Below are the code and all the weights of a small trained network. Each question names an input and a class and asks about switching units off, where a switched-off unit gives its printed mean instead of its output.

import numpy as np


def w(rows, s, z=0):
    codes = np.array(rows[::2]) - 128.0
    scale = np.full(codes.shape[1], s)
    scale[-1] = z or s
    return codes * scale


def f(y):
    return y / 2 * (1 + np.tanh(0.7978845608 * (y + 0.044715 * y**3)))


def log_softmax(a):
    a = a - a.max(-1, keepdims=True)
    return a - np.log(np.exp(a).sum(-1, keepdims=True))


def net(x, mask):
    res = np.array(x, float).reshape(1, 6) / 4 @ E
    y = f(res @ A[0][:, :-1].T + A[0][:, -1])
    res = res + np.where(mask, y, B[0][:, -1]) @ B[0][:, :-1]
    return log_softmax(res[-1] @ U[:, :-1].T + U[:, -1])


A, B = {}, {}
E = w([
[217,78,204,113,170,38,65,132,107,131,211],'x0',
[151,91,36,119,159,130,12,56,49,131,118],'x1',
[131,87,84,100,13,75,164,232,66,95,187],'x2',
[88,166,95,43,165,180,135,56,215,208,189],'x3',
[229,74,210,111,75,252,67,174,83,227,54],'x4',
[159,15,105,254,198,186,157,78,24,96,227],'x5',
],0.0061)
A[0] = w([
[12,210,102,139,165,100,236,104,239,100,181,220],'N0',
[133,184,124,31,169,104,56,93,205,172,188,212],'N1',
[54,94,7,164,50,93,137,130,58,63,119,198],'N2',
[178,213,126,32,158,111,31,74,191,169,184,190],'N3',
[147,215,144,61,148,117,29,106,180,200,112,159],'N4',
[161,18,63,190,79,41,64,153,12,102,145,251],'N5',
[132,195,123,31,83,133,150,99,219,223,114,212],'N6',
[145,138,17,108,118,53,87,126,66,69,155,223],'N7',
[199,74,122,164,170,192,78,57,79,177,163,186],'N8',
[223,42,193,192,85,47,142,212,50,39,194,175],'N9',
[203,35,137,224,193,190,57,63,64,183,205,167],'N10',
[180,143,246,111,34,140,171,227,114,158,108,202],'N11',
[169,121,175,201,136,184,79,161,127,113,2,161],'N12',
[35,207,118,159,188,49,158,63,217,47,198,202],'N13',
[183,192,133,158,147,149,49,110,178,185,9,215],'N14',
[156,69,158,176,150,201,70,127,89,178,93,244],'N15',
[129,149,191,109,170,63,146,158,197,94,187,251],'N16',
],0.0058,0.0031)
B[0] = w([
[37,224,2,246,104,87,239,108,204,199,133,251],'N0',
[55,43,19,63,125,61,91,65,135,202,117,215],'N1',
[55,194,56,150,121,166,59,185,76,24,124,203],'N2',
[89,25,67,48,132,70,63,45,112,184,127,217],'N3',
[73,70,152,56,82,70,37,64,110,232,72,211],'N4',
[117,96,108,177,166,90,35,191,15,8,136,239],'N5',
[52,44,92,46,55,163,100,140,225,217,60,231],'N6',
[39,107,56,140,168,64,64,167,49,51,61,191],'N7',
[165,37,151,143,207,205,163,24,143,66,165,219],'N8',
[211,118,200,231,87,29,105,229,65,138,215,246],'N9',
[197,26,145,162,219,218,179,44,100,34,236,255],'N10',
[223,137,241,76,63,155,146,211,189,208,132,227],'N11',
[217,237,204,170,119,161,102,41,36,136,103,201],'N12',
[43,184,39,230,246,21,236,50,171,141,132,247],'N13',
[125,191,197,78,98,139,61,7,65,216,62,219],'N14',
[218,116,214,132,173,225,116,58,117,112,131,217],'N15',
[119,103,134,165,217,17,187,108,148,234,145,199],'N16',
],0.0055,0.0086)
U = w([
[92,137,60,154,132,110,46,164,43,31,115,150],'0',
[79,209,70,214,193,45,231,73,175,157,124,1],'1',
[81,45,79,43,100,95,50,69,154,194,89,65],'2',
[73,207,48,166,40,202,194,149,168,125,120,195],'3',
[206,113,192,174,70,47,119,213,92,141,195,49],'4',
[178,253,198,122,82,190,85,64,96,169,32,126],'5',
[136,131,155,66,60,197,176,201,218,178,91,153],'6',
[195,50,143,162,198,216,155,41,102,82,209,186],'7',
],0.0074,0.002)

Each question gives the input, the list of numbers given to net, and the class t.
The units are the neurons (one row each of A and B). Each row of codes is followed by its name. A weight is (code - 128) times the scale printed after its matrix; where a second scale follows, it is the last column's (A, B and U).
mask holds one flag per neuron, in row order. A switched-off neuron (its flag False) gives its mean, the last column of its row in B, instead of its output. The means were averaged over made-up inputs and are rounded, as every weight is.
A unit's drop is (log p(t) with every unit on - log p(t) with that unit switched off) / (log p(t) with every unit on - log p(t) with every unit switched off).
The circuit of an input: a set's keep is (log p(t) with only the set's units on - log p(t) with every unit switched off) / (log p(t) with every unit on - log p(t) with every unit switched off). Starting from the 12 units with the biggest drops (on a tie, the unit counted first), units are removed one at a time, each time the one whose removal leaves the highest keep (on an exact tie, the one counted first), for as long as the keep stays at least 0.8.
units of the circuit, in order: the units of the circuit, biggest drop first
most important unit: the unit with the biggest drop
k most important neurons: the k neurons with the biggest drops, biggest first
drop when u is switched off: that unit's drop, to one decimal
input [7,3,1,-2,3,-3], class 4: most important unit => N9
input [-8,0,-2,-6,2,3], class 5: 2 most important neurons => N12, N10
input [8,-7,1,-3,3,-8], class 6: units of the circuit, in order => N11, N6
input [-4,-1,6,0,1,4], class 0: units of the circuit, in order => N2, N5
input [5,8,6,6,-6,7], class 0: 3 most important neurons => N7, N5, N2
input [5,-3,-4,-1,-6,8], class 1: 2 most important neurons => N13, N0
input [7,6,7,-3,-3,7], class 0: 2 most important neurons => N5, N7
input [5,-1,-3,-6,-7,6], class 0: 4 most important neurons => N5, N7, N9, N2
input [-2,-5,-1,-4,3,-4], class 5: 2 most important neurons => N12, N14
input [7,-7,0,5,-2,-6], class 2: 2 most important neurons => N6, N3
input [-4,-7,-1,-6,1,1], class 4: drop when N14 is switched off => 0.2
input [-5,-8,4,-6,-1,2], class 4: drop when N9 is switched off => 0.3
input [-2,1,6,5,-1,-1], class 3: drop when N4 is switched off => 0.2
input [-1,-5,7,4,6,-5], class 6: most important unit => N11
